Here is a tiny trained network, its code and every weight. The questions are about switching its units off for an input and a target symbol, where a switched-off unit gives its printed mean instead of its output.

import numpy as np


def w(rows, s, z=0):
    codes = np.array(rows[::2]) - 128.0
    scale = np.full(codes.shape[1], s)
    scale[-1] = z or s
    return codes * scale


def f(y):
    return np.maximum(y, 0)


def softmax(a):
    e = np.exp(a - a.max(-1, keepdims=True))
    return e / e.sum(-1, keepdims=True)


def log_softmax(a):
    a = a - a.max(-1, keepdims=True)
    return a - np.log(np.exp(a).sum(-1, keepdims=True))


def net(x, mask):
    ids = ['ΓΔΛΞαβζηθμτφψ'.index(c) for c in x.split()]
    T = len(ids)
    res = E[ids] + P[:T]
    u = 0
    for l in range(2):
        q, k, v = (res @ M[l].T for M in (Q, K, V))
        z = softmax(np.where(np.tri(T) > 0, q @ k.T / 4**0.5, -1e9)) @ v
        res = res + np.where(mask[u], z, O[l][:, -1]) @ O[l][:, :-1]
        u += 1
        y = f(res @ A[l][:, :-1].T + A[l][:, -1])
        res = res + np.where(mask[u : u + 16], y, B[l][:, -1]) @ B[l][:, :-1]
        u += 16
    return log_softmax(res[-1] @ U[:, :-1].T + U[:, -1])


Q, K, V, O, A, B = {}, {}, {}, {}, {}, {}
E = w([
[157,124,137,157,84,190],'Γ',
[95,122,129,122,120,67],'Δ',
[205,142,172,126,99,93],'Λ',
[35,99,75,146,136,111],'Ξ',
[124,83,227,215,166,90],'α',
[123,112,77,71,183,89],'β',
[170,100,53,107,72,135],'ζ',
[108,158,119,143,93,135],'η',
[163,94,103,169,158,120],'θ',
[117,190,184,111,50,106],'μ',
[86,81,150,152,88,144],'τ',
[191,93,161,1,143,203],'φ',
[152,114,57,126,159,156],'ψ',
],0.0097)
P = w([
[92,248,71,103,170,119],'0',
[200,21,166,201,15,88],'1',
[69,226,85,90,190,145],'2',
[188,12,183,205,21,111],'3',
[70,229,100,81,213,150],'4',
[197,13,180,208,30,112],'5',
[65,225,106,71,235,171],'6',
[201,14,200,216,34,139],'7',
[66,215,118,67,252,177],'8',
[195,16,189,221,7,121],'9',
[68,229,101,86,223,167],'10',
],0.0029)
Q[0] = w([
[58,209,71,110,141,142],'0.h1',
[72,63,114,79,118,149],'0.h1',
[90,221,132,104,70,147],'0.h1',
[103,4,139,89,147,133],'0.h1',
],0.017)
K[0] = w([
[70,169,8,170,64,71],'0.h1',
[82,118,128,46,90,116],'0.h1',
[50,206,113,160,77,68],'0.h1',
[128,83,132,29,126,164],'0.h1',
],0.017)
V[0] = w([
[124,155,135,123,158,148],'0.h1',
[162,95,102,101,77,134],'0.h1',
[142,96,216,1,152,224],'0.h1',
[174,133,106,108,140,176],'0.h1',
],0.003)
O[0] = w([
[81,104,130,128,136,153,83],'0.h1',
[161,140,119,127,128,112,204],'0.h1',
[223,254,152,193,91,152,254],'0.h1',
[183,145,116,136,138,127,130],'0.h1',
],0.0044,0.00033)
A[0] = w([
[69,185,96,160,114,170,165],'0.n1',
[148,144,100,101,212,68,104],'0.n2',
[148,203,85,113,88,113,76],'0.n3',
[93,151,133,225,220,57,115],'0.n4',
[131,141,44,100,142,139,163],'0.n5',
[88,95,136,137,132,85,86],'0.n6',
[162,40,78,99,194,145,144],'0.n7',
[172,108,137,87,150,235,105],'0.n8',
[149,167,123,132,233,137,112],'0.n9',
[100,152,11,114,184,194,2],'0.n10',
[136,196,134,28,82,173,88],'0.n11',
[150,183,135,126,131,74,208],'0.n12',
[173,120,143,107,98,54,119],'0.n13',
[90,187,88,51,132,120,127],'0.n14',
[164,52,168,145,94,139,91],'0.n15',
[163,129,254,115,212,153,78],'0.n16',
],0.0097,0.0041)
B[0] = w([
[146,102,135,67,116,182,213],'0.n1',
[125,84,115,142,107,209,180],'0.n2',
[79,143,141,162,193,140,148],'0.n3',
[112,186,109,162,117,4,232],'0.n4',
[170,202,99,158,118,127,221],'0.n5',
[134,83,163,116,123,81,158],'0.n6',
[84,215,85,115,74,120,222],'0.n7',
[208,183,176,124,133,113,193],'0.n8',
[46,148,139,157,108,176,182],'0.n9',
[220,18,198,187,221,147,166],'0.n10',
[120,169,190,63,132,53,191],'0.n11',
[72,91,169,105,97,169,252],'0.n12',
[177,83,154,134,110,137,187],'0.n13',
[100,144,52,143,209,133,198],'0.n14',
[167,113,74,201,185,129,220],'0.n15',
[130,191,193,169,173,125,207],'0.n16',
],0.017,0.0025)
Q[1] = w([
[131,148,164,179,80,159],'1.h1',
[130,101,129,97,147,119],'1.h1',
[126,179,149,158,95,168],'1.h1',
[109,125,146,32,249,157],'1.h1',
],0.019)
K[1] = w([
[133,164,228,206,113,216],'1.h1',
[110,92,146,97,158,110],'1.h1',
[135,154,145,176,51,214],'1.h1',
[77,3,37,14,152,165],'1.h1',
],0.013)
V[1] = w([
[56,23,76,171,16,238],'1.h1',
[187,127,110,54,115,168],'1.h1',
[211,163,102,14,145,148],'1.h1',
[132,100,85,52,61,254],'1.h1',
],0.0036)
O[1] = w([
[79,75,99,124,255,238,6],'1.h1',
[149,80,101,75,150,131,66],'1.h1',
[178,82,83,64,149,91,79],'1.h1',
[134,49,61,70,251,150,1],'1.h1',
],0.0038,0.006)
A[1] = w([
[192,65,95,70,84,107,203],'1.n1',
[106,122,112,112,106,73,179],'1.n2',
[143,175,128,111,131,99,17],'1.n3',
[62,89,91,148,136,193,251],'1.n4',
[195,105,155,98,144,216,132],'1.n5',
[157,74,171,178,97,145,82],'1.n6',
[120,75,79,115,92,232,164],'1.n7',
[84,138,102,74,71,108,166],'1.n8',
[58,24,81,163,145,95,222],'1.n9',
[151,1,159,165,185,117,3],'1.n10',
[94,18,210,114,150,163,188],'1.n11',
[146,58,27,176,137,172,116],'1.n12',
[1,111,156,80,161,90,97],'1.n13',
[140,160,22,73,121,194,77],'1.n14',
[159,140,59,193,204,116,164],'1.n15',
[80,112,57,183,171,127,30],'1.n16',
],0.012,0.0042)
B[1] = w([
[177,69,229,112,140,105,196],'1.n1',
[160,176,141,153,111,152,233],'1.n2',
[93,93,135,126,173,172,218],'1.n3',
[97,96,78,218,163,189,245],'1.n4',
[191,82,118,152,79,164,222],'1.n5',
[107,159,71,128,166,176,250],'1.n6',
[89,61,152,171,232,133,216],'1.n7',
[151,110,69,144,178,176,225],'1.n8',
[118,123,76,189,72,8,198],'1.n9',
[141,238,88,109,248,114,152],'1.n10',
[40,164,231,116,68,161,201],'1.n11',
[34,79,127,24,135,89,219],'1.n12',
[156,52,115,61,142,23,220],'1.n13',
[194,251,131,108,158,25,229],'1.n14',
[139,88,76,51,58,180,253],'1.n15',
[110,189,203,117,55,152,190],'1.n16',
],0.02,0.0053)
U = w([
[93,48,161,190,137,153,113],'Γ',
[47,163,113,103,145,124,62],'Δ',
[85,137,225,92,52,167,102],'Λ',
[173,198,120,65,113,108,88],'Ξ',
[250,73,181,148,102,137,226],'α',
[115,111,123,99,3,131,73],'β',
[129,97,170,61,131,86,147],'ζ',
[109,181,186,78,203,180,94],'η',
[110,196,208,157,119,47,129],'θ',
[141,191,89,202,86,208,252],'μ',
[170,121,92,159,239,108,54],'τ',
[166,68,78,188,90,66,70],'φ',
[137,72,91,87,136,198,103],'ψ',
],0.0047,0.0037)

Each question gives the input, a string of symbols that net reads in full, and the target symbol t.
The units are the heads (4 rows each of Q, K, V and O) and the neurons (one row each of A and B). Each row of codes is followed by its name. A weight is (code - 128) times the scale printed after its matrix; where a second scale follows, it is the last column's (O, A, B and U).
mask holds one flag per unit, layer by layer, with each layer's heads first. A switched-off unit (its flag False) gives its mean, the last column of its rows in O or B, instead of its output. The means were averaged over made-up inputs and are rounded, as every weight is.
A unit's drop is (log p(t) with every unit on - log p(t) with that unit switched off) / (log p(t) with every unit on - log p(t) with every unit switched off).
The circuit of an input: a set's keep is (log p(t) with only the set's units on - log p(t) with every unit switched off) / (log p(t) with every unit on - log p(t) with every unit switched off). Starting from the 12 units with the biggest drops (on a tie, the unit counted first), units are removed one at a time, each time the one whose removal leaves the highest keep (on an exact tie, the one counted first), for as long as the keep stays at least 0.8.
units of the circuit, in order: the units of the circuit, biggest drop first
unit that matters most: the unit with the biggest drop
k most important neurons: the k neurons with the biggest drops, biggest first
k most important neurons of layer l: the k neurons of layer l with the biggest drops, biggest first
input τ τ α η Δ φ τ τ μ Λ, target α: units of the circuit, in order -> 0.n8, 1.h1, 1.n1, 0.n13
input Γ ζ θ ζ μ Ξ, target φ: units of the circuit, in order -> 1.n9, 1.h1, 0.n8, 0.n16
input β Ξ τ Γ φ Δ η φ, target α: units of the circuit, in order -> 1.n5, 0.n8
input φ α ψ β φ Δ θ θ, target α: units of the circuit, in order -> 0.n8, 1.h1, 0.n11, 1.n1
input β θ τ β, target τ: 3 most important neurons of layer 0 -> 0.n7, 0.n4, 0.n2
input Λ Δ μ α ζ Λ τ, target Γ: unit that matters most -> 0.n4
input ψ α ζ α Δ φ Δ α ζ θ, target μ: 2 most important neurons -> 0.n4, 0.n16
input β Δ Ξ Λ α η, target μ: 2 most important neurons of layer 0 -> 0.n16, 0.n4
input Γ Γ Δ η θ α β β, target μ: 2 most important neurons -> 0.n16, 0.n7
input φ η η φ η θ Γ μ Λ Λ Γ, target α: 2 most important neurons of layer 0 -> 0.n4, 0.n1
input Δ τ ζ β ψ Λ β, target Δ: 4 most important neurons of layer 1 -> 1.n12, 1.n14, 1.n4, 1.n16
input Ξ ζ μ φ α β ψ Γ, target μ: 4 most important neurons of layer 0 -> 0.n4, 0.n16, 0.n9, 0.n11
input μ Λ Δ μ, target Λ: 2 most important neurons -> 1.n11, 0.n4
input μ η Δ β, target τ: 4 most important neurons of layer 0 -> 0.n7, 0.n4, 0.n15, 0.n2
input μ Γ μ Ξ α Λ Λ μ, target μ: 3 most important neurons -> 0.n16, 1.n6, 0.n4
input ψ β Δ φ Ξ Δ, target α: most important neuron -> 1.n1
input Δ τ ψ, target ψ: 3 most important neurons of layer 0 -> 0.n10, 0.n4, 0.n5
input α φ τ μ, target α: 3 most important neurons -> 0.n8, 1.n1, 0.n11
input φ ψ α ψ φ η, target α: 3 most important neurons -> 0.n8, 1.n1, 0.n5
input Δ ζ Δ ψ, target Ξ: unit that matters most -> 1.n14
input θ Δ φ Γ φ ψ β Γ β, target Δ: 2 most important neurons of layer 1 -> 1.n12, 1.n14
input ψ τ α φ α β β μ Ξ, target β: 2 most important neurons of layer 1 -> 1.n15, 1.n16
input θ Ξ θ Λ ζ β Λ Γ Λ Λ τ, target Γ: 3 most important neurons of layer 1 -> 1.n7, 1.n4, 1.n11
input μ Δ Γ θ α α Ξ ζ Δ ζ, target μ: 2 most important neurons -> 0.n4, 1.n13
input μ β φ Ξ α α Ξ μ φ τ, target α: 2 most important neurons -> 0.n8, 0.n5
input μ φ φ, target η: 2 most important neurons of layer 0 -> 0.n11, 0.n8
input μ β Γ τ θ α, target μ: 3 most important neurons -> 1.n6, 0.n15, 0.n4
